[-35  10  37 -20] = E
[-8  1 -2 -6] = Z
[ 28 -43   4  43] = L
[ 3 -2 -5 -1] = T
[ 36   2 -17 -15] = U
[-8 14  8 -5] = H
[-12 -11  89 -68] = P
[ 47 -51   4  48] = Q
[  1 -73   1 116] = S
[-31  11  42  -9] = K
has: [-2 -6]	yes
common T H: 	[-5]

[ 70 -76  80 -17  -5  53  61] -> Nalo
[ 12 -20   7 -33  -6  34 -25] -> Rator
[-66 -44  60 -18 -44  61  18] -> gub
[ 79 -66  77 -49  47  37  -1] -> binan
[ 24  87  48  28  44  12 -60] -> Zub
[ 29 -66  77 -49  47  37  -1] -> soko
has: [ 80 -66]	no
has: [-66 -44  60]	yes
has: [61 18]	yes
has: [-66  77 -49  47]	yes

[ 53  -7  21  18  -4  48 -71  27 -10] : bof
[-79 -14  14  22   6  -2  56 -11   0] : Pobol
[ 89 -16  32  25   0  22 -46 -70  -4] : sovev
[ 40  22  35  19  -5  39 -24 -18  -7] : nozel
[-72 -55 -15  40  -6  20  -6 -32  81] : Bered
[ 89 -16   6  22 -34 -71 -46  -2   2] : mok
[-71 -32 -30  17  29 -41 -37  15  -6] : puv
[-79 -14  14  22   6  -4 -55  10  -3] : safod
[ 29  23  18 -69 -10   7  11  24 -61] : dubof
asked: [-79 -14  14  22   6  -2  56 -11   0]	Pobol
common nozel bof: 	[-7]
common bof puv: 	[-71]
has: [-30  17  29 -41]	yes
common bof mok: 	[-71]
common Bered nozel: 	[40]

[ -3 -15   4  43  -4 -19  -4  51  -4  32  -2 -25 -27  35 -42  -5  -3  11
  -8   3 -19 -21  27  16  31  28  31  -9  46  -1  27  28   2  24 -41  15
  -9  -3  33  -5  15 -27  44 -12   6  32 -11   6] = Zifa
[ 10 -20   1   7 -12   2  35  90 -16  26   4  -5 -19  16 -37  -2  -5 -35
   5   8 -35 -31  -6  11  21  11  33 -13   7  -2  25  -5 -27  39 -59  25
 -12 -32  11  15   1 -19  43 -16  44  90  -6  -4] = Sativ
[ 10 -20   1   7 -12   2  35  90 -16  26   4  -5 -19  16 -37  -2  -5 -35
   5   8 -35 -31  -6  11  -6  11  33 -13   7  10  25  -5   0  39 -59  25
 -12 -32  11  15   1 -19  43 -16  44  90  -6  -4] = kuf
asked: [ 10 -20   1   7 -12   2  35  90 -16  26   4  -5 -19  16 -37  -2  -5 -35
   5   8 -35 -31  -6  11  21  11  33 -13   7  -2  25  -5 -27  39 -59  25
 -12 -32  11  15   1 -19  43 -16  44  90  -6  -4]	Sativ
has: [ 24 -41]	yes
has: [-6 11 20 11 33]	no
asked: [ 10 -20   1   7 -12   2  35  90 -16  26   4  -5 -19  16 -37  -2  -5 -35
   5   8 -35 -31  -6  11  -6  11  33 -13   7  10  25  -5   0  39 -59  25
 -12 -32  11  15   1 -19  43 -16  44  90  -6  -4]	kuf
has: [-42  -5  -3  11]	yes
has: [  1 -19]	yes

[-107   38   37   -3  -17   45] -> gira
[-105   28  -27   -4  -24  -70] -> dem
[-107   16   58  -20   29   32] -> suve
[-106   17  -41  -30   93   72] -> fom
[-41  -4 -42  28 -26  93] -> Fuveb
asked: [-107   38   37   -3  -17   45]	gira
asked: [-107   16   58  -20   29   32]	suve
has: [-107   37   37]	no
asked: [-106   17  -41  -30   93   72]	fom
common gira suve: 	[-107]

[ 42  25  19  17 -49 -38  -3  -6 -26 -72  12  37  -3  29  65  27  19   1
  15  33 -38  64 -56  54  41 -41 -14  -4 -10  25  36 -93 -12  49 -51  10
  23  24  -5  26 -11 -43]  tepa
[  1   8 -64  39 -21  56  47 -37  44  39  36  21 -11  60  71  26  67 -56
   5 -15  12  25 -30  -1  43  26  -2 -52  81   9  41  33  -4   0  26   3
  55  34  34 -27  75  22]  boluz
[-10   1  19 -18  18 -12 -16  15 -10   2 -15 -16   5 -28 -40   0 -28  20
  -5  -2   4 -23  23 -12 -24   0   4  19 -26  -9 -22   9   4 -11   2  -3
 -25 -18 -11   4 -24   2]  maz
[  0   6 -48  29 -16  42  35 -28  33  29  27  16  -8  45  53  20  50 -42
   4 -11   9  18 -22  -1  32  20  -1 -39  61   7  31  25  -3   0  19   2
  41  26  26 -20  56  17]  lem
asked: [  1   8 -64  39 -21  56  47 -37  44  39  36  21 -11  60  71  26  67 -56
   5 -15  12  25 -30  -1  43  26  -2 -52  81   9  41  33  -4   0  26   3
  55  34  34 -27  75  22]	boluz
has: [ -6 -26 -72  12  37]	yes
has: [-5 24 23]	no
has: [-2 32 20]	no
has: [ 55  34  34 -27  74]	no
has: [71 60]	no

[18 26 84 16 33 85 24 40] : div
[21 25 27 83 39 24 42 45] : Guduz
[49 64 45 34 84 34 48 89] : Det
[37 37 16 27 53 26 17 84] : dabuz
[31 35 24 28 63 26 33 48] : zabuz
has: [45 34 84 34 48]	yes
common Det div: 	[84]
common Guduz Det: 	[45]

[ 12  35 -34  61   5  12 -32  36 -57 -13 -27] : zapi
[-39  -4  39 -19  62   0   5 -39  48 -24  -5] : Vaki
[ 74  40  17  52  61   4 -21 104  54 -20 -19] : Sobob
[ -19  -85 -117  -15  -41  -20   44  -61  -67    6   54] : megi
has: [74 41]	no
common Vaki megi: 	[-19]
common Sobob zapi: 	[61]
has: [-117  -15]	yes
has: [ 4 61]	no
has: [ 54 -20 -19]	yes
has: [17 52 61]	yes

[-38 -52   3 -92 -23 -15 -38] : botep
[-15 -52  79 -44  -8  95  95] : Tul
[  11  -52   79  -44   -8   95 -112] : fiz
has: [-15 -39]	no
has: [  79  -44   -8   95 -112]	yes
has: [  3 -92 -23 -15 -38]	yes
has: [  3 -92]	yes
asked: [-38 -52   3 -92 -23 -15 -38]	botep
common botep fiz: 	[-52]

[ 15  18  -8  52   1   0  21 -21  12  19   5   9  52  11  21  -1 -13  38
   2 -27  -8  10   4  -6  -4   4 -26] = Vok
[ -46    0   15   66 -107    0   11   -7    2  -56   25  -59  -65   18
  -24   -1    0   -9  -46   28   -8  -64   24  -22   28   -8   27] = Lalo
[ 15  -9  15  18 -42   0   1   1  12 -18  15   9  -6  11  -6   7   0  -9
 -30  -9  12 -35  45   9   9   4 -15] = pori
[-15  13   3   2 -20   0  31 -36  -8   7  -1  -8  52  25  -6  -8  -6  62
 -14 -27 -18  25  -7  -6   9  11 -15] = duzog
[ 46   9  15 -45  45  14  11   1   2  44 -16  60  91  25  30   7  53  14
 -30 -27  12  39  24  17 -11  11 -68] = luvi
[  0   4  -8 -30   1 -14  -9 -29 -18   7  10   9  52  18 -15  29  27  38
 -30 -18 -28  10  24   9  -4  11 -26] = zefu
[-15  31  -8 -30   1  14  21 -36 -28  19   5 -25  72  25  -6  21  27 109
 -46 -27 -48  25  -7 -14   2  11 -26] = vafim
[ 93   9 -26 -61  88 -85 -40   8  52  44   5  95  52 -26   3  44   0 -80
  66 -46 -28  10  55  40 -23 -27 -47] = dom
[ 15   4  -8  34   1   0   1 -21  32  -6  20   9  33 -11  21  -8 -13  -9
  18   9  12 -20  24  -6 -17  -2 -15] = teb
[ 15   4   3   2   1  14  -9  -7   2  -6  25  26  13  18  12  21  20  -9
 -46   0   2 -20  45   1 -11  -2 -37] = Gumud
[ 15   9  -8   2   1 -43 -30   1  22  -6  15  26  -6  -4   3  36   7 -33
  18  -9 -28 -49  45  17   2 -21   4] = Gaman
asked: [ 15   9  -8   2   1 -43 -30   1  22  -6  15  26  -6  -4   3  36   7 -33
  18  -9 -28 -49  45  17   2 -21   4]	Gaman
has: [31  0]	no
has: [-28  19   5 -25]	yes
asked: [ 15   4  -8  34   1   0   1 -21  32  -6  20   9  33 -11  21  -8 -13  -9
  18   9  12 -20  24  -6 -17  -2 -15]	teb

[  6   4  -5   7   6  20  -4   3  10  23  19   5 -26   8  -2 -17 -29 -32
 -10  23 -46  -4   5 -24 -12  21   5  -6  -4  15 -10  -9 -14   4 -15 -23
  -9  12 -18  -3 -12  30 -22] : bote
[ 28 -23   7 -21 -10 -50   3   3 -24   5  11 -13  54 -13   1  26  63  76
  33 -46  98  15   1  52  23 -51 -16  24  14 -23   9  18  33  -8  39  56
  13 -14  45   3  36 -58  36] : dage
[ 57  13  10   3  20 -35  11 -20 -15 -30  -4  -3  50 -17   5  44  52  48
   4 -39  88  -6 -21  43  26 -36  -3  -7  -2 -48  23  14  25 -21  24  33
  31 -42  25  10   9 -69  59] : gom
has: [ -2 -48  23  14  25]	yes
asked: [ 28 -23   7 -21 -10 -50   3   3 -24   5  11 -13  54 -13   1  26  63  76
  33 -46  98  15   1  52  23 -51 -16  24  14 -23   9  18  33  -8  39  56
  13 -14  45   3  36 -58  36]	dage
has: [-17   5  45  52]	no
asked: [ 57  13  10   3  20 -35  11 -20 -15 -30  -4  -3  50 -17   5  44  52  48
   4 -39  88  -6 -21  43  26 -36  -3  -7  -2 -48  23  14  25 -21  24  33
  31 -42  25  10   9 -69  59]	gom
asked: [  6   4  -5   7   6  20  -4   3  10  23  19   5 -26   8  -2 -17 -29 -32
 -10  23 -46  -4   5 -24 -12  21   5  -6  -4  15 -10  -9 -14   4 -15 -23
  -9  12 -18  -3 -12  30 -22]	bote
has: [12 -9]	no

[-34  76   4 -24 -35  15  -7  25 -14  -7  -8 -19 -10]  Rofe
[-37   3  -2   9 -58  77   0 -25  18  44 -15  -7 -26]  Tofe
[ 53   7  -3   5 -15  18  -2  34  -2 -84  77  -8 -16]  fuzud
[-17 -57  -6 -35 -12   3  27   2  34 -14   2  36 -16]  vav
[ 89  41  -3  23  31  -4  20  10  14 -24  19  39  -7]  poket
[-41 -64   4   0 -30  23  12 -46 -11 -17   9  47 -56]  diru
[ 28  -5  -5  37  41   4 -24 -36  11  28   2 -18 -43]  gaf
[-49  17   3  62  -2 -32  22  29  -3 -30  12 -28   5]  Nunu
[ 55 -18 -11 -27 -16  16  15  -6  20   3  -9   0 -19]  pugug
[ 28  -5  -5  37  41  18 -24  -1  11  28   2 -18 -43]  Baket
common gaf diru: 	[4]
common pugug poket: 	[20]
asked: [ 53   7  -3   5 -15  18  -2  34  -2 -84  77  -8 -16]	fuzud
has: [-16  36]	no

[-60 -30 -24 -63  -7]  torot
[-25 -50 -40 -22 -12]  Fave
[ 15   2 -64  12 -37]  zerev
[-37  61  89 -86  65]  Fusot
has: [-24 -63]	yes
common Fusot zerev: 	[-37]
common zerev Fusot: 	[-37]

[-37  66  79   9  69 -35 -40] : Topaf
[-55  16  -4  17  47 -62  38] : duv
[-58 -40  51 -57  73  58 -10] : mikid
[-49  52 -90  22 -51   3  84] : tev
[ 10  88 -77 -52  87 -10 -84] : rakan
[-86  23 -19  34  26 -39  73] : par
[-58 -40  51 -76   7  54 -47] : susu
[ -6  92 -48  53 -36  82 -61] : dap
[-38 -76  40 -61 -20 -82  -3] : Mipe
[ 31 -38  -9 -64 -97  55  84] : bol
[-88   6 -66  -4 -61 -43 -30] : vaz
common Mipe bol: 	[-38]
has: [-41  51 -76]	no
has: [-90  22 -51   3]	yes
has: [-48  53 -36]	yes
common vaz duv: 	[-4]
has: [ 23 -19]	yes

[ 21  12  22  11  27  -2 -32 -46 -44 -48  41  58 -12  22 -34 -44   4  -4
 -51 -50  51 -38 -50 -50  50 -17 -20 -32  57   8  57   1  59 -50 -51 -26
 -48 -42   6 -49  59 -14  58 -51 -42  23 -20  56  31 -26  57 -51  40 -32
 -51  49 -24  52  53 -20  17 -49]  Dad
[0 1 1 0 0 1 0 0 0 0 1 1 0 1 0 0 0 0 0 0 1 0 0 0 1 0 0 0 1 1 1 0 1 0 0 0 0
 0 1 0 1 0 1 0 0 0 0 1 1 0 1 0 1 0 0 1 0 1 1 0 1 0]  runaz
[  1 -13 -14   2   0 -12  -5   6  -2   0 -15 -13 -10 -14   6   6   4   5
   2   1  -7   6   5   1 -15   6   6  -5 -14 -13 -14   4 -11   1   4   6
   0   6 -13   5 -12   6 -10   3   6   0   6  -9 -15  -7 -14   3  -3  -5
   2  -6   6 -15  -7   6 -14   5]  bunut
[-2 -2 -3 -1 -2 -2  0  1  0  1 -3 -4 -1 -3  1  1 -1 -1  1  1 -3  1  1  1
 -4  0  0  0 -4 -2 -4 -1 -4  1  1  0  1  1 -2  1 -4  0 -4  1  1 -2  0 -3
  0 -1 -4  1 -3  0  1 -3  0 -4 -3  0 -2  1]  muvop
[ 58 -62 -56  58  57 -66 -60   8 -48 -38 -39  -1 -67 -56  30  12  56  53
 -29 -31  41  24  -5 -31 -24  46  44 -60  -8 -64  -8  55  19 -34 -15  38
 -38  16 -64   0  11  48  22 -24  16  58  44  30 -50 -64  -5 -19  52 -60
 -24  44  40 -20  37  44 -60   0]  duti
[ 22  15  26  12  29   1 -31 -46 -43 -48  45  62 -10  26 -34 -45   4  -4
 -50 -50  53 -38 -50 -50  54 -17 -20 -31  61  11  61   1  62 -49 -51 -26
 -48 -43   9 -49  63 -14  62 -51 -43  24 -20  60  35 -24  61 -51  42 -31
 -51  52 -24  56  56 -20  20 -49]  kire
[ 49 -29 -13  37  56 -47 -80 -59 -87 -87  19  60 -60 -13 -31 -54  28  17
 -84 -85  75 -40 -70 -85  38  -2  -8 -80  54 -34  54  24  72 -86 -77 -18
 -87 -50  -1 -66  68   2  73 -82 -50  51  -8  75   0 -75  57 -80  69 -80
 -83  74 -14  43  76  -8 -21 -66]  kedir
[ -6  -1   1  -8  -5  -3 -10 -16 -13 -14   4   5  -5   1 -15 -16  -9 -11
 -15 -15   1 -16 -16 -15   5 -13 -13 -10   5  -1   5 -10   4 -15 -16 -14
 -14 -16  -2 -16   5 -12   4 -15 -16  -6 -13   3   2  -8   5 -16  -2 -10
 -15   1 -14   5   2 -13   0 -16]  zomo
has: [ 52 -60 -24  45]	no
asked: [ 21  12  22  11  27  -2 -32 -46 -44 -48  41  58 -12  22 -34 -44   4  -4
 -51 -50  51 -38 -50 -50  50 -17 -20 -32  57   8  57   1  59 -50 -51 -26
 -48 -42   6 -49  59 -14  58 -51 -42  23 -20  56  31 -26  57 -51  40 -32
 -51  49 -24  52  53 -20  17 -49]	Dad

[-3  2 -1 -1 -7 -1] = lam
[ 6 -4  1  1 17 -1] = ratun
[-1 -3 -3  0  1  3] = sota
[ 43 -13  22 -29 -14 -31] = fev
[ 5 25  3 -5  6 -1] = Pura
[ 14 -10   4 -10   0   8] = Mevo
[11 -2  3 -6 -2 -8] = nevon
[-87  25 -45  60  35  66] = feza
[ 41 -13  26 -50  39 -10] = Lisuk
[ -1  28   7  -5  -2 -14] = Zot
has: [ 25 -45  60  36  66]	no
common feza Pura: 	[25]

[  44   36    6   27   39   27  -24  -20  -73  -58   43  -44  -38    8
   32    0  -20   24  -24   17   -8 -100  -68   10   48] : repet
[-45  38  26  -6 -40 -10  95 -63   3  34  64 -42 -79  -2  28  54 -20  63
  -2  15 -14  -4  57  36  29] : duru
[-41  41  40   6 -38  -9  71 -60 -27  32  65  37 -74   7  28  59 -20  51
  -8  -2  16  -3  54  56  20] : Gage
[-45  38  26  -6 -40 -10  95 -63   3  34  64  37 -79  -2  28  54 -20  63
  -2  15 -14  -4  57  36  29] : pive
[ 44 -41   7  25  39  29 -24 -25 -74 -58  45 -43 -40   8  32  -2 -20  23
 -24  19  -9 -99 -68  11  48] : mot
[-10  35  37  38  35  30 -41 -17 -45 -56  62 -43 -59  -4  62 -42   1  53
 -24  46 -20 -99 -62  10  17] : Lus
[  44   36    6   27   39   26  -24  -21  -73  -58   43  -44  -38    8
   33   -1  -20   24  -24   17   -8 -100  -68   10   48] : Difut
[  43   41   12   34   35   33  -23  -19  -72  -57   42  -37  -36    1
   35   -1  -16   22  -25   19  -14 -101  -69    9   49] : mamop
asked: [-10  35  37  38  35  30 -41 -17 -45 -56  62 -43 -59  -4  62 -42   1  53
 -24  46 -20 -99 -62  10  17]	Lus
has: [-59  -5]	no

